Facts:
<1003>: fadrem <1230>
<1007>: fadrem <585> <1025>; muka <29>
<1023>: fadrem <1308> <1169> <1084>
<1025>: fadrem <720> <1169>
<1029>: fadrem <344> <399>
<104>: fadrem <629>
<1063>: fadrem <988>
<1072>: muka <104>
<1079>: muka <281>
<109>: fadrem <138>; muka <35>
<1101>: fadrem <1258> <1277>
<1135>: muka <1158>
<1148>: fadrem <599>; muka <109>
<1158>: fadrem <1221>
<1159>: fadrem <344>
<1166>: fadrem <629>
<1168>: fadrem <205>
<1169>: fadrem <706>
<116>: fadrem <704> <1169>; muka <1491>
<1193>: fadrem <1314> <851>; muka <1007>
<1196>: fadrem <153>
<1212>: fadrem <153> <435>
<1221>: muka <683>
<1230>: fadrem <1526> <523>; muka <599>
<1232>: fadrem <697>; muka <749>
<1244>: fadrem <1221>; muka <856>
<1258>: fadrem <1461>; muka <1509>
<1267>: fadrem <138>; muka <1063>
<1268>: fadrem <344> <1025>
<1272>: muka <204>
<1275>: fadrem <153> <1166>
<1277>: fadrem <746> <1295>
<1295>: muka <205>
<1312>: fadrem <153> <683> <988>; muka <524>
<1314>: fadrem <988>
<1337>: fadrem <1221>; muka <1102>
<1344>: fadrem <1295> <629> <706>; muka <169>
<1347>: fadrem <1530>; muka <597>
<1377>: fadrem <205> <1063>; muka <975>
<1386>: fadrem <856>; muka <1168>
<138>: fadrem <1166>; muka <1166>
<141>: fadrem <138> <153>; muka <1314>
<1438>: fadrem <929> <683> <1084>; muka <1530>
<1439>: fadrem <138> <1079>; muka <817>
<1444>: fadrem <84> <938>
<1461>: fadrem <309> <956> <706>
<1470>: fadrem <344> <1473> <1258> <988>
<1473>: muka <23>
<1491>: fadrem <1473> <1084>; muka <508>
<1506>: fadrem <1470> <927>
<1517>: muka <344>
<1518>: fadrem <23>
<1526>: fadrem <1169> <956>
<1536>: muka <831>
<153>: fadrem <706>; muka <1159>
<169>: fadrem <344>; muka <1377>
<182>: fadrem <706>; muka <1072>
<184>: fadrem <746> <1159>; muka <1439>
<188>: fadrem <956> <851>; muka <645>
<204>: muka <929>
<205>: fadrem <929>; muka <624>
<211>: fadrem <697> <435>; muka <396>
<23>: fadrem <423>
<252>: fadrem <169>; muka <956>
<280>: fadrem <1377> <1314>; muka <423>
<281>: fadrem <343>; muka <1221>
<29>: muka <811>
<301>: fadrem <1166> <972>; muka <77>
<309>: fadrem <988>
<325>: fadrem <1312>; muka <707>
<355>: muka <1230>
<35>: muka <927>
<383>: fadrem <84>; muka <528>
<38>: fadrem <817> <704> <510> <1158>
<396>: muka <606>
<398>: fadrem <138> <854>; muka <1029>
<399>: fadrem <817> <1169>
<423>: muka <971>
<435>: muka <804>
<442>: muka <1386>
<456>: fadrem <927>; muka <218>
<508>: fadrem <746>; muka <585>
<523>: fadrem <1025> <988>; muka <938>
<528>: fadrem <706>
<578>: fadrem <508>; muka <1148>
<582>: fadrem <344>; muka <442>
<585>: fadrem <1386> <399>; muka <704>
<58>: fadrem <707> <109>; muka <1506>
<597>: fadrem <1268>; muka <880>
<599>: fadrem <344> <1517>
<603>: fadrem <988>; muka <1258>
<606>: muka <72>
<623>: muka <252>
<624>: fadrem <1101>
<629>: fadrem <988>
<645>: fadrem <955> <1169>
<676>: muka <1244>
<683>: muka <325>
<697>: fadrem <746> <706>
<699>: fadrem <1159>; muka <58>
<704>: fadrem <988> <706>
<707>: fadrem <442>
<720>: fadrem <988>; muka <1461>
<72>: fadrem <1530>; muka <184>
<749>: fadrem <1275>; muka <282>
<751>: fadrem <720> <1314> <1063>; muka <138>
<75>: fadrem <746> <707> <552>; muka <843>
<77>: fadrem <916>; muka <211>
<804>: muka <510>
<811>: fadrem <720> <141> <508>; muka <1295>
<817>: fadrem <1275> <697> <956>; muka <1101>
<831>: fadrem <456>
<843>: muka <188>
<84>: fadrem <707> <1025> <988>; muka <1277>
<854>: fadrem <817> <1275> <706>; muka <182>
<856>: fadrem <697>; muka <1438>
<880>: fadrem <1221>; muka <1272>
<90>: muka <1337>
<916>: fadrem <1221>
<927>: muka <398>
<929>: fadrem <1509>
<934>: muka <1312>
<955>: muka <309>
<956>: fadrem <972>
<971>: fadrem <84>; muka <1003>
<972>: fadrem <706>
<975>: muka <603>
<988>: fadrem <706>

Known rows:
<1007>: [-80,89,225,-48,-331,108,120,-39,-236,180,245,-115,144,-72,-319,-39,-67,-269,-308,-145,-382,286,18,-99,199,-191,-40,-209,42]
<1193>: [63,133,244,-56,-282,81,124,-72,-208,149,114,27,150,-89,-199,-38,-108,-161,-306,-164,-338,262,-5,-117,217,-114,-133,-189,0]
<585>: [221,150,258,-101,-266,86,72,-101,-219,154,71,-20,92,-43,-107,-36,-102,-90,-342,-85,-387,237,61,-112,219,-96,-152,-52,2]
<399>: [405,-96,160,-106,-219,92,34,-50,-165,171,11,146,54,5,23,-27,-75,-249,-344,-167,-432,358,46,-84,209,-60,-126,74,18]
<704>: [101,-149,238,-42,-254,41,162,44,11,62,151,450,-115,-292,15,-1,83,-83,-153,-367,-325,496,-123,-115,219,21,-159,68,-29]
<442>: [118,199,286,-48,-257,78,167,-141,-249,56,16,47,172,10,-255,-21,-79,-64,-313,-241,-262,227,51,-140,216,-102,-183,-265,-69]
<707>: [282,-4,188,-36,-117,141,108,20,-148,135,-139,97,-20,-195,-21,15,-15,-64,-332,-227,-390,350,-77,-112,216,-99,-172,-87,-5]
<623>: [119,172,273,-55,-247,85,175,-134,-239,60,22,87,167,-17,-226,-23,-82,-88,-305,-258,-260,252,46,-142,216,-96,-173,-255,-63]
<1168>: [295,25,173,-57,-159,117,84,-51,-169,164,-37,253,148,-175,-15,-9,-81,-185,-312,-213,-381,389,-19,-115,220,-51,-155,-118,-21]
<188>: [201,116,252,-78,-267,76,77,-98,-213,132,70,10,111,-29,-126,-40,-108,-122,-327,-107,-343,237,50,-113,222,-82,-174,-95,0]
<1518>: [256,20,179,-61,-168,112,90,-62,-176,159,-34,255,154,-166,-31,-9,-74,-175,-305,-206,-372,383,-19,-115,219,-51,-152,-139,-24]
<23>: [276,32,177,-61,-160,116,96,-65,-173,160,-39,282,157,-160,-21,-5,-76,-179,-307,-241,-370,393,-10,-116,219,-51,-154,-130,-30]
<1268>: [330,295,188,-265,-196,153,137,-133,-185,238,51,296,39,-255,108,-10,15,-87,-335,-172,-552,409,113,-106,198,-103,7,-7,-19]
<1347>: [176,212,275,-72,-275,82,70,-140,-236,148,68,44,218,-97,-153,-24,-107,-64,-301,-117,-360,254,80,-122,230,-52,-191,-63,-40]
<699>: [168,215,251,-152,-250,88,116,-128,-215,152,98,68,101,-96,-96,-40,-77,-84,-322,-93,-371,256,77,-123,217,-100,-132,-125,-7]
<1158>: [74,-54,177,-68,-140,157,18,-10,-209,-12,179,-80,462,-451,180,-43,-195,-158,-271,-226,-294,422,136,-114,265,-103,-276,-329,-65]
<301>: [79,221,236,-138,-214,62,108,-132,-212,167,48,154,128,-198,-134,-40,-106,-112,-280,-36,-293,251,47,-139,226,-45,-192,-208,19]
<218>: [256,50,195,-25,-156,123,161,-86,-190,89,-93,320,198,-112,-120,13,-48,-151,-298,-356,-308,397,5,-131,212,-67,-162,-235,-81]

Rows:
No name comes twice in this set of rows, the named rows included.
[316,297,184,-278,-157,168,143,-167,-193,217,43,340,57,-286,78,-4,35,-73,-322,-155,-527,436,125,-115,199,-99,-8,-67,-31] | <599>
[-34,98,257,-95,-235,113,51,-67,-247,-15,253,-233,403,-325,39,-70,-207,-85,-280,-126,-257,273,156,-124,263,-128,-271,-345,-45] | <1337>
[143,148,244,-93,-232,78,91,-119,-211,151,74,93,117,-104,-131,-37,-105,-108,-307,-51,-316,257,40,-129,223,-70,-175,-151,8] | <749>
[105,179,284,-44,-197,107,177,-103,-229,48,-56,-15,75,-74,-246,-5,-44,12,-320,-241,-258,217,4,-145,216,-122,-191,-273,-51] | <1079>
[-64,385,180,-389,-274,-87,331,-132,-291,102,-164,200,283,-206,-194,-72,-60,-287,-260,-391,-184,116,313,-138,198,-2,-249,-307,-2] | <606>
[184,450,265,-333,-256,129,162,-220,-241,200,165,120,32,-210,-12,-34,3,21,-330,-52,-495,291,176,-125,201,-132,-13,-83,-9] | <582>
[-45,365,192,-358,-271,-64,308,-137,-284,101,-138,193,262,-188,-198,-64,-66,-262,-268,-379,-192,135,294,-138,202,-12,-241,-292,-10] | <396>
[483,423,304,-212,-243,81,253,-286,-231,153,350,279,29,-32,165,-85,93,116,-300,114,-439,313,-35,-129,167,-86,62,-90,8] | <169>
[247,442,369,-16,-372,105,-43,-294,-339,125,40,-3,564,-127,-331,43,-106,80,-261,-171,-449,287,270,-122,258,56,-287,188,-172] | <1272>
[-270,9,197,20,-336,148,117,-12,-250,201,352,-146,208,-115,-490,-33,-41,-377,-277,-135,-364,334,-6,-98,187,-240,8,-337,76] | <811>
[37,317,165,-438,-301,-88,247,-116,-265,179,-74,139,194,-196,-70,-91,-91,-320,-291,-222,-289,122,310,-111,196,-7,-204,-125,60] | <184>
[62,-59,301,-196,-286,41,101,-156,-120,-20,304,141,-150,-65,-149,-36,69,-57,-192,-74,-219,330,142,-130,206,-29,-182,11,29] | <182>
[-84,39,197,-12,-297,123,98,-42,-243,182,241,-76,196,-95,-346,-34,-75,-313,-303,-129,-361,310,16,-103,197,-185,-49,-269,51] | <205>

Now the same nodes, written a new way:
Known rows:
<1444>: [-22,14,-13,4,-2,1,14,45,-7,-10,-55,-21,84]
<1473>: [243,39,290,511,-62,3,-179,-206,-336,37,-116,-28,-186]
<1470>: [-46,-21,-20,-10,-2,-14,-8,-21,-30,3,25,0,-22]
<344>: [-114,149,16,-90,62,47,-19,-184,10,149,6,-35,66]
<523>: [53,-42,65,115,-25,24,-95,-2,-57,-192,-20,134,-89]
<1232>: [63,-142,-11,126,-71,-22,-10,149,-46,-136,-71,28,-117]
<184>: [-55,-43,-82,-33,-20,-46,30,139,18,33,12,-64,37]
<301>: [46,-191,-63,86,-82,-60,-3,232,10,-156,-2,32,-120]
<1337>: [214,-67,-54,-81,-151,-170,148,-44,36,19,-170,-90,-150]
<1003>: [-110,145,-33,-102,71,13,75,-35,-7,121,-68,-72,212]
<510>: [11,72,-7,-17,-15,-84,2,-83,89,274,30,-178,-29]
<252>: [-48,-156,-63,-38,-64,-66,99,178,0,89,-58,-117,-94]
<585>: [-25,29,11,4,10,26,-18,-38,-13,-32,-28,19,-8]
<1347>: [92,-177,105,55,-138,48,95,175,-7,-95,56,28,-122]
<1244>: [213,53,-76,-27,-139,-261,61,11,34,-46,33,-58,55]
<676>: [78,-99,-6,161,-86,-99,-108,179,-3,-110,149,26,-86]
<138>: [-20,87,53,6,34,58,-45,-81,-15,-68,-54,68,68]
<75>: [146,130,156,346,-15,-35,-122,-9,-230,-169,-19,65,104]

Rows:
No name comes twice in this set of rows, the named rows included.
[-110,-6,-15,-67,-12,-103,0,-172,-153,34,186,52,-127] | <927>
[-154,23,-66,-131,-22,-240,170,-122,-308,279,116,-182,1] | <831>
[-63,20,-125,-13,-43,-192,48,258,64,304,116,-298,159] | <528>
[1,-91,-96,136,-106,-346,-97,131,-272,-65,431,22,-96] | <456>

Now the same nodes, written a new way:
Known rows:
<524>: [-71,-104,56,140,24,-144,-83,-101,170,-12,454,-46,-147]
<301>: [130,-46,58,-94,-104,109,160,50,-256,-21,-104,4,69]
<1277>: [-121,-100,-182,89,-8,52,-138,236,-25,-58,-113,-50,49]
<1470>: [-71,-25,-28,77,113,140,8,-66,-67,-33,-190,-76,107]
<1230>: [1,6,23,22,33,2,17,-26,-157,3,-72,-21,11]
<1135>: [-182,134,-59,-226,-104,25,45,-31,47,108,67,-33,109]
<582>: [-231,98,17,-117,28,47,54,-127,-2,-23,-219,-205,142]
<1517>: [-28,220,50,-161,62,-32,9,-44,213,18,-224,-94,121]
<1193>: [276,-10,43,-76,181,88,119,-75,-299,24,1,-124,101]
<749>: [-77,-94,13,-14,-48,-16,48,69,-225,-10,-4,-14,-80]
<1084>: [119,154,-31,36,172,-43,-33,-66,11,54,-22,119,-77]
<1491>: [-17,-14,-2,63,98,125,11,-110,-81,54,-123,24,90]
<281>: [3,-38,32,-50,-58,-12,-9,-11,168,59,205,-49,107]
<1025>: [-29,87,22,33,72,56,-16,-9,56,-17,-125,5,-112]
<1509>: [291,-69,44,116,253,-64,-136,82,146,121,58,110,15]
<938>: [272,-97,111,142,119,-81,-64,50,514,-20,-5,84,-87]
<1444>: [18,-98,-24,17,-15,143,15,10,-17,14,-27,-146,35]
<552>: [44,39,-13,-41,-68,50,-9,37,244,-28,-60,-75,-60]

Rows:
No name comes twice in this set of rows, the named rows included.
[21,-149,-30,140,106,51,-40,-43,-3,128,36,147,61] | <1168>
[-3,179,70,-50,-11,-422,-52,55,-87,10,104,294,-36] | <1221>
[136,188,-18,-18,14,-99,-20,103,5,-35,-138,185,-300] | <706>
[-228,263,101,-129,140,-146,44,-146,-10,194,-170,-146,-199] | <1473>
[-95,-92,-10,67,86,56,23,-70,-171,23,-70,0,114] | <1023>
[98,-82,60,43,128,-11,18,54,-99,-66,-71,-143,148] | <1007>
[70,-87,-227,19,-324,466,43,20,109,-180,-10,231,171] | <58>
[-99,15,8,53,-122,49,64,-63,12,-88,-12,68,-103] | <856>
[-42,-67,-67,116,-6,191,76,-189,-138,35,115,102,13] | <1438>
[-217,-69,15,146,51,18,-103,-41,266,-25,-74,-27,70] | <599>
[-6,24,71,-65,8,23,148,-41,-363,9,-157,-53,73] | <116>
[233,49,-221,-149,27,84,16,175,-527,-98,81,-410,24] | <141>
[43,152,-219,-62,-198,472,79,-174,110,-230,-99,142,292] | <699>
[-19,47,39,56,56,42,-39,-102,155,-114,-32,-131,214] | <1148>

